Here is a tiny trained network, its code and every weight. The questions are about switching its units off for an input and a target symbol, where a switched-off unit gives its printed mean instead of its output.

import numpy as np


def w(rows, s, z=0):
    codes = np.array(rows[::2]) - 128.0
    scale = np.full(codes.shape[1], s)
    scale[-1] = z or s
    return codes * scale


def f(y):
    return np.maximum(y, 0)


def softmax(a):
    e = np.exp(a - a.max(-1, keepdims=True))
    return e / e.sum(-1, keepdims=True)


def log_softmax(a):
    a = a - a.max(-1, keepdims=True)
    return a - np.log(np.exp(a).sum(-1, keepdims=True))


def net(x, mask):
    ids = ['ΓΔΛΠΣαβεζηθξτφω'.index(c) for c in x.split()]
    T = len(ids)
    res = E[ids] + P[:T]
    u = 0
    for l in range(3):
        q, k, v = (res @ M[l].T for M in (Q, K, V))
        z = softmax(np.where(np.tri(T) > 0, q @ k.T / 3**0.5, -1e9)) @ v
        res = res + np.where(mask[u], z, O[l][:, -1]) @ O[l][:, :-1]
        u += 1
        y = f(res @ A[l][:, :-1].T + A[l][:, -1])
        res = res + np.where(mask[u : u + 8], y, B[l][:, -1]) @ B[l][:, :-1]
        u += 8
    return log_softmax(res[-1] @ U[:, :-1].T + U[:, -1])


Q, K, V, O, A, B = {}, {}, {}, {}, {}, {}
E = w([
[71,136,114,116],'Γ',
[100,149,121,154],'Δ',
[160,110,119,110],'Λ',
[120,54,106,80],'Π',
[102,231,7,171],'Σ',
[62,119,103,176],'α',
[134,55,122,111],'β',
[112,173,159,137],'ε',
[110,102,106,152],'ζ',
[161,74,161,62],'η',
[139,116,109,117],'θ',
[117,181,91,172],'ξ',
[175,107,162,44],'τ',
[134,112,105,132],'φ',
[166,144,242,164],'ω',
],0.012)
P = w([
[91,112,248,177],'0',
[235,73,73,203],'1',
[85,144,120,14],'2',
[108,141,192,160],'3',
[247,100,42,225],'4',
[80,145,117,15],'5',
[104,142,185,164],'6',
[255,105,40,230],'7',
[70,147,109,21],'8',
[102,140,175,163],'9',
[234,97,44,250],'10',
],0.0076)
Q[0] = w([
[2,123,38,179],'L0H1',
[22,173,107,84],'L0H1',
[141,122,164,36],'L0H1',
],0.006)
K[0] = w([
[59,250,128,70],'L0H1',
[107,60,176,2],'L0H1',
[116,102,57,83],'L0H1',
],0.0063)
V[0] = w([
[122,64,110,5],'L0H1',
[228,76,174,231],'L0H1',
[191,96,54,178],'L0H1',
],0.003)
O[0] = w([
[113,131,158,45,163],'L0H1',
[245,149,149,177,255],'L0H1',
[255,10,123,153,179],'L0H1',
],0.0051,0.00078)
A[0] = w([
[125,159,230,122,3],'L0N1',
[89,158,165,213,124],'L0N2',
[165,133,105,94,51],'L0N3',
[159,104,118,192,152],'L0N4',
[173,97,122,118,111],'L0N5',
[122,185,85,105,163],'L0N6',
[10,116,108,105,117],'L0N7',
[144,176,164,135,153],'L0N8',
],0.012,0.0044)
B[0] = w([
[200,247,59,62,168],'L0N1',
[243,136,90,76,199],'L0N2',
[144,76,38,231,140],'L0N3',
[253,112,118,124,254],'L0N4',
[86,189,65,159,193],'L0N5',
[142,110,106,219,183],'L0N6',
[108,240,202,42,217],'L0N7',
[51,188,83,90,173],'L0N8',
],0.007,0.0045)
Q[1] = w([
[83,137,97,35],'L1H1',
[196,160,174,101],'L1H1',
[82,114,103,254],'L1H1',
],0.0075)
K[1] = w([
[99,197,2,131],'L1H1',
[182,168,116,172],'L1H1',
[163,1,151,69],'L1H1',
],0.0076)
V[1] = w([
[156,168,1,145],'L1H1',
[191,66,173,113],'L1H1',
[96,104,182,176],'L1H1',
],0.0069)
O[1] = w([
[14,180,19,200,253],'L1H1',
[106,3,191,153,157],'L1H1',
[192,100,134,107,24],'L1H1',
],0.0046,0.0042)
A[1] = w([
[121,115,147,140,1],'L1N1',
[161,81,136,86,114],'L1N2',
[115,105,125,141,25],'L1N3',
[169,123,180,224,151],'L1N4',
[224,130,73,179,134],'L1N5',
[105,152,202,139,100],'L1N6',
[104,247,144,90,144],'L1N7',
[129,117,178,64,182],'L1N8',
],0.011,0.008)
B[1] = w([
[243,228,158,166,128],'L1N1',
[97,114,196,179,143],'L1N2',
[183,67,98,155,128],'L1N3',
[104,51,27,175,179],'L1N4',
[198,112,123,207,248],'L1N5',
[254,69,229,212,135],'L1N6',
[230,228,136,114,220],'L1N7',
[102,103,198,54,169],'L1N8',
],0.0074,0.012)
Q[2] = w([
[155,196,175,91],'L2H1',
[254,40,57,93],'L2H1',
[138,57,101,148],'L2H1',
],0.0055)
K[2] = w([
[159,233,28,3],'L2H1',
[224,76,205,99],'L2H1',
[138,119,229,100],'L2H1',
],0.0052)
V[2] = w([
[129,146,46,52],'L2H1',
[136,194,118,131],'L2H1',
[138,118,255,126],'L2H1',
],0.0075)
O[2] = w([
[155,17,202,46,116],'L2H1',
[134,100,186,116,254],'L2H1',
[2,250,159,172,195],'L2H1',
],0.0054,0.0046)
A[2] = w([
[74,205,94,51,129],'L2N1',
[82,87,84,210,136],'L2N2',
[173,78,110,144,69],'L2N3',
[21,2,120,109,168],'L2N4',
[119,111,80,179,66],'L2N5',
[209,140,85,176,56],'L2N6',
[145,133,66,65,4],'L2N7',
[189,35,75,73,79],'L2N8',
],0.0092,0.0032)
B[2] = w([
[195,36,58,121,172],'L2N1',
[207,93,218,177,209],'L2N2',
[139,103,107,56,181],'L2N3',
[101,249,217,236,139],'L2N4',
[138,154,130,41,194],'L2N5',
[13,125,147,91,254],'L2N6',
[169,151,60,225,138],'L2N7',
[77,254,97,134,173],'L2N8',
],0.0093,0.017)
U = w([
[190,88,172,122,166],'Γ',
[110,217,173,89,3],'Δ',
[172,111,107,117,186],'Λ',
[159,190,170,232,26],'Π',
[58,229,50,126,69],'Σ',
[115,108,123,123,182],'α',
[174,46,136,169,214],'β',
[168,105,166,50,80],'ε',
[123,115,119,134,165],'ζ',
[219,98,216,140,55],'η',
[84,114,190,70,154],'θ',
[208,162,2,166,69],'ξ',
[142,18,179,77,178],'τ',
[31,162,214,71,164],'φ',
[46,163,71,99,194],'ω',
],0.0082,0.0046)

Each question gives the input, a string of symbols that net reads in full, and the target symbol t.
The units are the heads (3 rows each of Q, K, V and O) and the neurons (one row each of A and B). Each row of codes is followed by its name. A weight is (code - 128) times the scale printed after its matrix; where a second scale follows, it is the last column's (O, A, B and U).
mask holds one flag per unit, layer by layer, with each layer's heads first. A switched-off unit (its flag False) gives its mean, the last column of its rows in O or B, instead of its output. The means were averaged over made-up inputs and are rounded, as every weight is.
A unit's drop is (log p(t) with every unit on - log p(t) with that unit switched off) / (log p(t) with every unit on - log p(t) with every unit switched off).
The circuit of an input: a set's keep is (log p(t) with only the set's units on - log p(t) with every unit switched off) / (log p(t) with every unit on - log p(t) with every unit switched off). Starting from the 12 units with the biggest drops (on a tie, the unit counted first), units are removed one at a time, each time the one whose removal leaves the highest keep (on an exact tie, the one counted first), for as long as the keep stays at least 0.8.
circuit, biggest first: the units of the circuit, biggest drop first
unit that matters most: the unit with the biggest drop
top k neurons: the k neurons with the biggest drops, biggest first
k most important neurons of layer l: the k neurons of layer l with the biggest drops, biggest first
input Π Π ζ Γ Π Σ ζ τ θ Π ζ, target Π: unit that matters most -> L2H1
input ζ α Π Π ξ ω Π Σ Λ, target ξ: circuit, biggest first -> [L2N6; L1H1; L2N1]
input ω Γ ω Π, target φ: circuit, biggest first -> [L1N5; L2N1]
input ξ Π ξ, target ξ: circuit, biggest first -> [L2N6; L1N5; L2N1]
input Π θ β Λ Π Γ, target ε: top 3 neurons -> [L2N1; L0N7; L1N5]
input Π ω Π Σ ω θ, target ξ: circuit, biggest first -> [L1H1; L2N6; L1N5; L2N1]
input α θ ω η φ α Σ Π τ, target ξ: circuit, biggest first -> [L1H1; L2N6; L2N7]
input Σ φ Π Λ β φ, target ξ: circuit, biggest first -> [L2N6; L1N5; L1H1; L2N1]
input Π β Π, target τ: 3 most important neurons of layer 2 -> [L2N1; L2N8; L2N6]
input ε Σ φ, target ξ: circuit, biggest first -> [L1H1; L2N6; L2N1]
input Π Σ α Π ζ ω Δ ω, target Π: 4 most important neurons of layer 0 -> [L0N5; L0N8; L0N6; L0N1]
input Σ ω Π Σ Λ φ η β ω, target ξ: 3 most important neurons of layer 0 -> [L0N1; L0N8; L0N6]
input Π θ Σ Λ ω, target Π: top 4 neurons -> [L2N2; L1N8; L1N6; L0N5]
input φ Σ Δ, target ξ: 2 most important neurons of layer 1 -> [L1N5; L1N7]
input Π Σ Π Π ω ω Π Σ η, target ξ: top 2 neurons -> [L2N6; L2N7]
input ω Π ξ ω ω τ Γ η Γ, target ε: 2 most important neurons of layer 2 -> [L2N2; L2N1]
input Π Π Π Π ξ, target Π: most important neuron of layer 2 -> [L2N2]
input ζ Σ φ ζ Π ζ, target ξ: top 2 neurons -> [L2N6; L2N2]
input Σ Σ β ξ Π, target ω: top 2 neurons -> [L2N8; L2N6]
input Σ τ Π Π ξ, target Σ: unit that matters most -> L2N8
input Δ η Λ Γ α Π Π, target φ: 3 most important neurons of layer 1 -> [L1N7; L1N5; L1N8]
